Each row is followed by its class.
[-14  26 -12  13  34   0  28   6  -7  -5   4  -6  12  33 -36   3 -11 -10
 -41 -28   9  -4   7   1   5 -15 -12 -14 -19  10  12  -5   5 -34  -4  18
   9  30 -22]	z886
[-17  19 -14 -17  23  36  38  12   8  37   5 -25 -26  -6  17  25  36 -13
  -3 -81   3 -11 -27 -17  14 -16  23  25  -9 -62  25 -35   0  32 -34  17
 -14 -87 -20]	z963
[ 42 -20  18 -45 -54 -11  22 -29  19 -23  37  -3 -17  26  36 -41  27 -12
  19  49  15 -27 -23  -7  35  17 -48 -32  52  35 -75  15 -50  33  -6 -46
 -14 -13  60]	z595
[-51  33  21 -57   7   2  18   3  -2  -9   2  -2  25  -8   2   7 -32   3
 -20  24  -6  24  13 -20  11   9 -17 -16  -9 -12  34 -35  -5  25 -19  21
  -7 -22  -8]	z818
[ 42  15   5 -13  23 -12 -20  67   4 -53   3 -28  30   2  -5  -8  18  50
  72  58  18 -34  23 -21  26  -1 -36 -29  49 -29 -45 -61  -7  33 -24   5
 -64   2  19]	z595
[ 28  -5  10 -16  10  -3 -45  24   2 -54 -19 -41  37 -20 -28   6   7  33
  45  42  -2  -3  22   8  15   0   2 -10  22 -15 -29 -18 -20  26 -25  -4
 -37 -26  13]	z353
[-39  29  46 -30 -15   2 -15 -35  -4 -21 -13  18  19 -11   8  -9  26  -9
 -10  40  23  28  31  15  -5  22 -49 -29 -11  -4   4 -21  -7  42  16  21
 -14  44   5]	z756
[ 21  29 -13 -20  19   4  39  25  -1   4 -16   8  48  31 -47  -7  61 -12
 -30 -72  -4 -47 -18  -2  -8 -11 -99 -31 -15   4 -13 -49   9 -18   7  42
 -48  45 -18]	z705
[ -7 -19 -21  -7  38   4 -26  32   5   6  23  -1 -16  -3 -11  -8 -11 -40
  50  30  20 -20  -1 -16  -7  25  13 -28  38  15 -11  36   4  40 -24 -43
   7  -9  18]	z886
[ 57  19 -15  20  27   0  23  29  11  -8 -17   5  13  16 -60 -15  12 -17
   7 -49 -14 -40  -8  -3   6   8 -42 -14   1 -16  25 -26  17 -28   4  36
 -22  68  18]	z557
[-22  -8  36 -14   9 -13   3 -23  39 -13   8   4  -8  15 -18  -9  69 -25
 -24  20  15 -38 -30 -11  -1  10 -68 -50 -47  32  -6  20  19   4  12   5
 -49  87  10]	z886
[-65  19  29 -64  -8   4 -10 -21 -15  -6  -3 -23  26  -3  22  21  27 -14
 -22  56   7   0  21   7 -23  11 -28 -15 -14  20   9  19  14  -2  11  -4
  -1   6 -24]	z886
[ 25   4 -23  -7  16  -5  26  36   0  21   6  -1 -24 -13  25   3  27   5
  39   0  54 -76 -21  -5 -37  29 -18 -30  85 -35  10   2 -21  29 -11 -31
 -38  33   3]	z756
[-35  29  10 -55  35  -8   3   5  -9 -22  12 -16  31  -2  -5  24  39   8
 -18  28  14 -15  14 -10 -11  12 -49 -13  11   8  31 -36  19  15 -12  15
 -18  28 -36]	z886
[  6 -20 -13 -14  19 -17  -5  24   4  -9  26  -1 -20 -10  -1  -4  23   4
  56  16  49 -39  -5   4 -30  42 -17 -33  75 -11  26  11 -23  16 -15 -33
 -36  17  45]	z353
[  13  -24   -3   76   47   19    0  -14   10   11   23   13    3  -21
  -14  -24  -21   10  -15 -106   44  -29    1   25   23  -16   16   15
  -33  -78   26  -72    0  -30   13  -10  -15   38   34]	z963
[ 22  15 -11  13  33 -22  23  44  -6 -14 -15   6   5  28  -7  -9  16  10
 -18 -63  16 -29   8   0  -5   2 -20 -21 -45  -8 -10 -49   8 -51   0  14
 -58  53  -6]	z595
[ -7  33  -1   7  42  28  44  -6  28  21  35  12  -2  11 -44   9  30   4
  16 -30  -1  -8 -47 -56  40 -14   4  -8  11 -37  62 -39  16  40 -32  79
   0 -50  16]	z818
[ -11  -15   53  -68  -13    3   10  -11   26  -28   59  -36   16   15
   16  -28   23  -44   22   69   10    0  -15  -23   50    5  -60  -37
   18   33 -114    7  -36   44   -9  -46   -2  -23   56]	z886
[-15  10  45 -70 -43  -2  39 -51  18 -36  29   8   3  28  -1 -25  55 -24
  11  65  -5 -10 -45  -2  24   0 -63 -49   1  15 -42  19 -68  10  -4 -11
 -23   0  47]	z756
[  8  -2  28 -79 -16  -4  23 -32  29 -19  41 -11  12  15   0 -29  79 -42
   2  15  -5  -9 -40   4  14  26 -71 -26  -8  23 -56  16 -60  -6   4 -23
 -26  12  43]	z353
[ 18  -6  36 -10 -25 -17   0   0  32 -34 -19   9   0   9  -7 -16  31  -6
 -47  18  33   3  10   8  -7   9 -53 -71 -32  24 -27  -2   5   2  19 -21
 -30  82  28]	z557
[-27  21   8 -33  -1  17  26   1   0  10  27 -13 -43  14  -6  35  36 -31
 -14 -23 -33   4 -23 -36  18  25  34  -9  12 -10  33 -20   9  38 -30  32
   1 -76  -6]	z595
[-51  54  21 -30  18   0  -1   8  -8   1  -9 -11  25  -9  -1   3   6   9
 -24  24  10  30  13   1 -10   9 -11   5 -13 -36  31 -41  -8  14   6  16
   5   3 -32]	z756
[-19 -25  46  31  40  12 -10 -21  10 -20  54   5 -20  -5   2   9  24 -16
 -12  -9  40 -33  22   1  35  20   4 -25  11 -27  -3 -59  -6  29  -7 -26
 -20  -1  40]	z886
[ 31  -5 -10  20  27 -20  20  25  -8  -6 -12   9  30  29 -50  -5  30  12
 -10 -45  -3 -52 -10  14   3  -8 -45 -41  -7  -2   7 -22  18 -40   7  36
 -34  48 -24]	z818
[-22  -9  36  64  73  15   4 -41  -3   6  17  38  -9   1 -23 -35 -31 -11
 -22 -80  42  12  31   3  23  13  29  12 -43 -29   7 -89   2 -17  14   4
   9 -14  41]	z353
[-46  47  31 -39 -10   2  25 -14  -8  -2   6 -12  13 -11  17  14  -2  -8
 -27  33  -3  12   9   3 -14   9 -21 -18  -2 -20  39 -34 -25  20  -7  17
   0  26 -19]	z756
[-49  21  47 -24  13  -2   9 -33  -8 -11  25  -7   8  -2  11  -6 -12  -4
   8  29   3  28  22   4 -12  15 -20 -19   2 -13   2 -34  -5  10  -3  27
  -2  -1  17]	z353
[ 20  -3  33 -91 -38  13  24 -26  40  -8  45  -4  14  17   4 -37  68 -51
  -7  21  -5  -7 -50 -26  26   5 -78 -38   6  51 -82   3 -56  11 -11 -21
  16 -19  58]	z949
[ 21  13   7  -2   5  -1  12  16  12 -11  -6  -2   6  31 -14   0  74  -1
 -35 -57   6 -42  -3  31 -14  -6 -53 -44 -34  -2 -12 -30 -27 -41  -2   6
 -41  51 -12]	z949
[ 21  -2 -13   6   7   3  -7  31  18  -6  -9  -5 -11   1 -23  -9   4 -12
  36  23  22 -28  -7  -7 -10  19 -14 -37  32 -14  23   7   6   8  -2 -22
 -19  37  28]	z557
[ 27  -6   0  38  54  -2 -25  59   7   0  24 -54  18  -1  -8   1 -12  23
  59  27  11 -35   7 -18  18 -25  19   8  29 -30 -24 -38  11  19 -19 -24
 -17 -12  -8]	z886
[-19  12  23  20  32  30  35   6  19  19  19 -21 -32   4  -3   9   3 -30
   2  -3 -20 -22 -11 -29  33   4  21 -12   3 -27  34 -67   9  53 -28  16
  20 -36  -6]	z557
[ 45 -13 -47  -6  16 -18 -15  37   8   5  14  19 -30   4 -18 -23  -2  -2
  35 -10  42 -33 -25 -24 -23  43   3 -25  75   0  -8  30   9   5   0 -41
 -19  21  36]	z595
[  3 -22  12 -56 -50 -27  -8  16  18 -20 -35   3 -22  -5  19  10  27   3
 -61   9  22 -21 -11  -8 -20  23 -13 -48 -23  30  -7  33   4  -6  11 -48
 -49  10  10]	z595
[  1 -31  38 -31 -33 -14  -2  12  27 -15 -20  14 -15   2  30 -13  34 -24
 -60  -3  31  -9  12  -3   6  21 -39 -74 -56  49 -68   7   5  26  18 -38
 -37  38  21]	z595
[ -3  42   2  17   4  10  30  -3  -5  -5  20   3  39  23 -29   6  33 -18
 -41 -48 -12 -15  -6  14  -6  -1 -33 -15 -20 -17 -20 -28 -17 -53  10  53
 -16  65  10]	z705
[ -7  40  -4 -27  41  13  33  54  23  -9  19 -20 -19  10 -34  27  37   9
  -3 -29  10  -5 -20 -62  37   7  -9 -17  22 -38  47 -83  15  62 -46  42
 -36 -69   0]	z595
[-45  31  15 -40  -2  23  -9 -10  -5 -10 -19   7  44 -15  15  13   7  12
 -31   8  15  23  28  21  12   6 -19 -27 -26 -40  22 -15   2  27  -4  36
  -1 -29 -18]	z818
[-26 -16  24  37  44  21 -22  11  17  -2  10  20   0 -17 -26 -23 -39 -12
 -14 -13  50  21  31  -8  34  20   2  -7 -11 -53  44 -88  19   7  30 -33
  14   8  37]	z557
[ -6  14   4   5  19  24  22  16  13  23  -3 -11 -23 -14  -5  38   9 -18
   7 -36 -18 -29 -20 -41  30   9  45   8   7 -40  64 -39   8  45 -51  44
 -24 -77  -1]	z818
[ 13 -25  -5   5  -2   1 -11  20  24  19  34  10 -28  -4  15 -15 -14   6
  22   5  39 -15 -17  -9 -25   6   2 -40  44  -4 -13  13 -17  10  -1 -47
  12  16  35]	z949
[ 28   3  31 -66 -36   3  38 -43  25 -15  10   0  -1  32  15 -35  64 -34
 -13  18   3 -12 -21  -1  16   9 -72 -35  -7  44 -56   5 -29  22   6 -28
 -12  17  35]	z557
[-56  25  15 -20  22  34  34 -36  19  -6  21   6 -33  20 -14  47  73 -11
 -18  -6   4   2 -22 -41  38  -7  25   0 -21   2  57  -4   7  50 -37  54
  -4 -66  -2]	z886
[  1   4  18 -18 -24   6 -25  16  50 -19 -22 -19  18  -1   6   0  69   7
 -40 -10  23  -6 -16  18   0 -11 -47 -46 -69  -1 -11  -3 -20   3  -4  -4
 -42  57   2]	z949
[-39  29  32 -25 -23  38  39 -43  -4   2  -1 -23 -34  -1  -9  53  25 -47
 -40 -32 -30   6 -22 -18  21   9  53 -16  -9 -20  24 -15 -23  42 -41  34
   0 -73  -5]	z756
[-20   9  23  -6 -21   9 -13 -19 -15   0 -37  -1   1 -26  29 -12 -21 -23
   0  45  18 -18  45  15 -22   5 -31 -25  17  -2 -12 -12   3  17  -5  -8
  -5   2  -2]	z963
[ 64  13  10   7  34 -13 -29  50  18 -48  12 -16  40   3 -43 -17  28  39
  70  35 -24  -8   8  -4  29  -9 -19   3  10 -30 -19 -47   2  10  -8  22
 -28  31  30]	z557
[-18  35 -17 -37  15   6   6  23   9 -11 -22  -2  38   9 -39 -13 -21  18
 -11  34   0  36   1 -12   8 -17 -38  -3 -11 -22  68 -32  14  -8   9  10
  23   2 -25]	z557
[ 12 -25   5  31  24  17 -19  -8   7 -11  31  17  -4  -2 -13  -9  21  -6
 -24 -70  58  -3  10  -1  37  26  11 -11  -5 -41  -7 -69   6  -9  25 -24
 -23   9  39]	z595
[ 27   7 -18  29  44 -10  12  -4  -9 -17 -20   1  19  14 -66 -15 -19  -9
 -15 -76  -4  -6   3   7   9   5  -8  13 -21   2  24 -44  -2 -44 -10  31
 -15  41  -3]	z353
[ -8 -21  38 -66 -53   4  36 -35   9 -11  23  -5 -23  18  47  -6  39 -37
  -6   5  31  -2 -15 -36  36  27 -29 -20  11  36 -61 -15 -18  21  -2 -26
 -32 -38  58]	z595
[ 91   1  -2   2  43  -3 -37  67  23 -27  -1 -34  64  -8 -53 -18  30  38
  65  10 -17 -46 -11 -24  36 -24 -12 -13  14 -27 -69 -35  -6  14 -16   0
 -53 -10  13]	z818
[-11   0  24 -39   7 -14  22  27  27  -7  -2   5 -10 -24  26  -9  43 -27
 -41 -11  47 -47  -5  -3 -28  14 -79 -64 -23 -14  -7 -40 -15  -1  -9 -35
 -65  55  15]	z963
[ 25 -18  -3  42  58  26 -10  19  16  22  39  11  20 -26 -19 -13 -24  -2
 -21 -80  40 -19  -4  -3  36   9  21 -13   5 -79   1 -67   4   7  12 -17
   3  -9  22]	z818
[-66   8  46  -8 -32  26   3 -29  -6  13 -11   7  -5 -21  53  27 -38 -10
 -39  25  10  35  42   2  17  11  30 -20 -16 -24  13  -5   7  42   3  23
  17 -41  -6]	z818
[ 30 -37 -26 -18 -12  -1  -2   5  14 -13   1  36 -16 -11   2 -19  23  -8
  46   6  35 -38 -22   5  -4   5 -41 -34  37 -10 -11  38 -16   5  -5 -26
 -33  24  40]	z963
[-20 -18  27 -24 -17  -8  36 -15  17  -2   5 -12  -3  -2  23  -6 -30 -20
 -54  -8   0   6 -14  10  -3  -4  -9 -49 -41  15 -26   9 -25  -6  -6 -16
   9  17   9]	z353
[ 38  22  -4   1   3   4 -14  50  21 -20  12 -74  25   7 -28  25  45  40
  12 -10 -35 -37 -12   4  16 -22  -3  14  12 -19   4 -45 -37   3 -26   3
 -29  28 -26]	z949
[ 10 -11  27 -93 -37 -19  26 -18   9 -27  27 -15 -10  29  28 -14  62  -6
   6 -11  -2 -13 -16  -8  23  30 -55 -10   4  44 -61  -4 -30  36  -1 -36
 -56   3  38]	z595
[ 25  24  10   9  23  -5   4  32   5 -27  32 -45  38  -2  -1  -9  22  51
  57  41   1 -30   8   1  10 -42 -35  -3  23 -46 -26 -61 -28  -3 -12   5
 -41  35   0]	z963
[ -6 -22  33  61  28  32   0 -26  16   6  30  10  14 -24 -13   3 -15  -2
 -26 -62  40 -21  10  -8  53  10  28  -8 -15 -54  12 -70   9   9  13  19
  -7  17  45]	z818
[-25  33  -6 -24  10  -1   9  -3  -3   5  32  -3  18   5  12  -5  10  20
  -2  -7  23  19  -2 -11  -1  13 -20  18   3 -34  47 -46  10 -17  20  22
 -11  38  -4]	z595
[-15  -6  20 -30  -6 -28  23   8  24 -32  18  18 -10   4  -8 -18  14  -2
 -47  13  36  -2 -13   1 -16  -8 -68 -73 -14   3  -9 -17 -22 -20   1 -33
 -37  58  22]	z963
[ 12  19   6 -11  43  15  13   0  14   5  14  -6 -17 -17 -23  17  24 -16
 -15 -64 -13  -1 -10 -23  10  18  36  15  -5 -20  34 -45 -10  41 -45  28
  -4 -64  14]	z353
[ -5  31  13 -14  20  35  21   7  31  17  35 -21 -28  -1 -13  30  56  -7
 -34 -65   0 -12 -22 -25  20   6   3  -1  20 -40  45 -69 -19  49 -36  23
   1 -53  -1]	z949
[-45 -18  64   1  10 -16  32 -17  31   5 -11  12 -30  -1  40 -16  21 -15
 -47 -17  31 -31   9  13 -24  22 -36 -69 -74  33 -36   0  -1  33   8  -5
 -41  76  20]	z353
[  4   4  32 -71 -50   7  16 -27  39 -28  29  -9   2  26   7 -21  56 -14
 -12   9   3  16 -25  -1  38   4 -77 -22   2  27 -48  -1 -58  26  -7 -14
 -15   4  44]	z949
[ 20 -39  14  47  36  13 -10  -6  25  -1  56  22  18 -19 -21  -7   5  12
  -6 -61  55 -12  -6 -15  47   8  11  -7  -3 -48   9 -69  -3  -9  30 -19
 -26  48  46]	z818
